Below are the code and all the weights of a small trained network. Each question names an input and a target symbol and asks about switching units off, where a switched-off unit gives its printed mean instead of its output.

import numpy as np


def w(rows, s, z=0):
    codes = np.array(rows[::2]) - 128.0
    scale = np.full(codes.shape[1], s)
    scale[-1] = z or s
    return codes * scale


def f(y):
    return y / 2 * (1 + np.tanh(0.7978845608 * (y + 0.044715 * y**3)))


def softmax(a):
    e = np.exp(a - a.max(-1, keepdims=True))
    return e / e.sum(-1, keepdims=True)


def log_softmax(a):
    a = a - a.max(-1, keepdims=True)
    return a - np.log(np.exp(a).sum(-1, keepdims=True))


def net(x, mask):
    ids = ['ΓΔΠΣΦΩαβεηλμξτψ'.index(c) for c in x.split()]
    T = len(ids)
    res = E[ids] + P[:T]
    q, k, v = (res @ M[0].T for M in (Q, K, V))
    z = softmax(np.where(np.tri(T) > 0, q @ k.T / 2**0.5, -1e9)) @ v
    res = res + np.where(mask[0], z, O[0][:, -1]) @ O[0][:, :-1]
    y = f(res @ A[0][:, :-1].T + A[0][:, -1])
    res = res + np.where(mask[1:17], y, B[0][:, -1]) @ B[0][:, :-1]
    return log_softmax(res[-1] @ U[:, :-1].T + U[:, -1])


Q, K, V, O, A, B = {}, {}, {}, {}, {}, {}
E = w([
[195,37,62,106,108],'Γ',
[151,195,84,53,100],'Δ',
[115,121,102,122,220],'Π',
[158,106,91,108,85],'Σ',
[142,142,126,170,109],'Φ',
[160,147,152,161,145],'Ω',
[124,186,163,248,148],'α',
[164,143,102,110,95],'β',
[198,81,118,139,112],'ε',
[116,118,69,105,84],'η',
[109,88,87,144,88],'λ',
[198,101,155,174,142],'μ',
[162,225,142,137,146],'ξ',
[144,174,115,114,123],'τ',
[104,48,31,116,66],'ψ',
],0.017)
P = w([
[152,128,120,141,193],'0',
[241,134,132,152,82],'1',
[254,134,134,146,88],'2',
[237,125,132,159,83],'3',
[240,129,135,157,86],'4',
[240,121,122,144,81],'5',
],0.0089)
Q[0] = w([
[126,111,123,142,101],'H1',
[5,102,204,70,192],'H1',
],0.013)
K[0] = w([
[162,162,144,128,167],'H1',
[194,152,139,157,9],'H1',
],0.013)
V[0] = w([
[79,244,88,65,123],'H1',
[137,236,232,203,214],'H1',
],0.011)
O[0] = w([
[157,215,43,180,203,2],'H1',
[117,161,187,61,249,228],'H1',
],0.013,0.0054)
A[0] = w([
[205,49,143,159,154,168],'N1',
[74,184,199,202,104,141],'N2',
[94,162,46,174,103,113],'N3',
[164,175,66,88,215,213],'N4',
[206,185,165,97,71,138],'N5',
[101,73,42,160,98,110],'N6',
[139,152,102,151,167,254],'N7',
[109,116,162,83,57,153],'N8',
[236,174,82,247,76,96],'N9',
[100,91,93,244,108,88],'N10',
[185,137,59,196,107,121],'N11',
[193,38,92,6,155,181],'N12',
[174,93,101,145,156,157],'N13',
[152,73,225,40,142,174],'N14',
[102,83,233,106,1,115],'N15',
[83,104,225,101,168,87],'N16',
],0.0073,0.0079)
B[0] = w([
[90,185,141,116,73,185],'N1',
[150,13,163,55,87,130],'N2',
[85,202,188,96,172,152],'N3',
[247,98,108,174,205,183],'N4',
[64,95,128,174,93,170],'N5',
[106,146,126,148,203,164],'N6',
[214,125,176,164,100,167],'N7',
[161,26,150,167,198,171],'N8',
[93,170,35,83,115,194],'N9',
[95,81,84,34,253,162],'N10',
[75,166,77,44,117,171],'N11',
[110,114,177,193,135,215],'N12',
[93,227,126,180,134,148],'N13',
[39,185,174,126,101,253],'N14',
[182,5,91,129,176,207],'N15',
[78,182,67,23,106,190],'N16',
],0.0061,0.018)
U = w([
[119,107,93,31,138,22],'Γ',
[138,198,91,119,149,21],'Δ',
[132,103,129,168,234,23],'Π',
[105,169,142,37,174,15],'Σ',
[173,124,115,32,76,150],'Φ',
[1,218,104,114,83,123],'Ω',
[96,168,161,116,136,134],'α',
[158,170,125,137,51,173],'β',
[158,72,177,184,84,100],'ε',
[183,63,118,105,144,123],'η',
[49,102,179,55,98,114],'λ',
[108,173,203,198,99,253],'μ',
[192,138,139,162,127,162],'ξ',
[130,138,154,157,151,121],'τ',
[107,105,111,156,121,220],'ψ',
],0.0071,0.0058)

Each question gives the input, a string of symbols that net reads in full, and the target symbol t.
The units are the heads (2 rows each of Q, K, V and O) and the neurons (one row each of A and B). Each row of codes is followed by its name. A weight is (code - 128) times the scale printed after its matrix; where a second scale follows, it is the last column's (O, A, B and U).
mask holds one flag per unit, heads first, then neurons. A switched-off unit (its flag False) gives its mean, the last column of its rows in O or B, instead of its output. The means were averaged over made-up inputs and are rounded, as every weight is.
A unit's drop is (log p(t) with every unit on - log p(t) with that unit switched off) / (log p(t) with every unit on - log p(t) with every unit switched off).
The circuit of an input: a set's keep is (log p(t) with only the set's units on - log p(t) with every unit switched off) / (log p(t) with every unit on - log p(t) with every unit switched off). Starting from the 12 units with the biggest drops (on a tie, the unit counted first), units are removed one at a time, each time the one whose removal leaves the highest keep (on an exact tie, the one counted first), for as long as the keep stays at least 0.8.
circuit, biggest first: the units of the circuit, biggest drop first
unit that matters most: the unit with the biggest drop
k most important neurons: the k neurons with the biggest drops, biggest first
drop when u is switched off: that unit's drop, to one decimal
input Δ Δ ξ, target Δ: circuit, biggest first => H1, N9
input Γ η τ, target η: most important neuron => N15
input μ α η, target λ: 2 most important neurons => N14, N4
input ξ α Φ η, target Π: circuit, biggest first => H1, N4
input Δ β α Ω, target Δ: circuit, biggest first => H1, N9
input η Γ ε, target Ω: circuit, biggest first => H1, N9, N11
input ξ α μ ξ Σ, target Π: circuit, biggest first => H1, N4
input μ Δ μ λ λ, target λ: 3 most important neurons => N14, N4, N16
input Δ Ω μ, target Δ: circuit, biggest first => H1, N9
input μ η ψ Δ τ, target λ: circuit, biggest first => H1, N4
input Δ η λ Σ η, target Δ: circuit, biggest first => H1, N4, N9
input Γ η β Δ, target η: 3 most important neurons => N15, N8, N14
input τ Δ λ μ μ Σ, target ξ: 2 most important neurons => N4, N14
input Φ μ Σ τ, target μ: unit that matters most => N15
input μ Γ Δ Φ Γ, target λ: circuit, biggest first => H1, N14
input ψ ε Σ, target Γ: 4 most important neurons => N10, N15, N9, N11
input Π η μ, target μ: 2 most important neurons => N15, N10
input τ η μ, target ξ: 2 most important neurons => N4, N14
input Δ μ Φ μ Γ, target Δ: drop when N9 is switched off => 0.1
input ξ η μ, target Π: drop when H1 is switched off => 1.9
input η μ η μ Δ, target Ω: drop when N9 is switched off => 0.2
input α μ β, target Σ: circuit, biggest first => H1
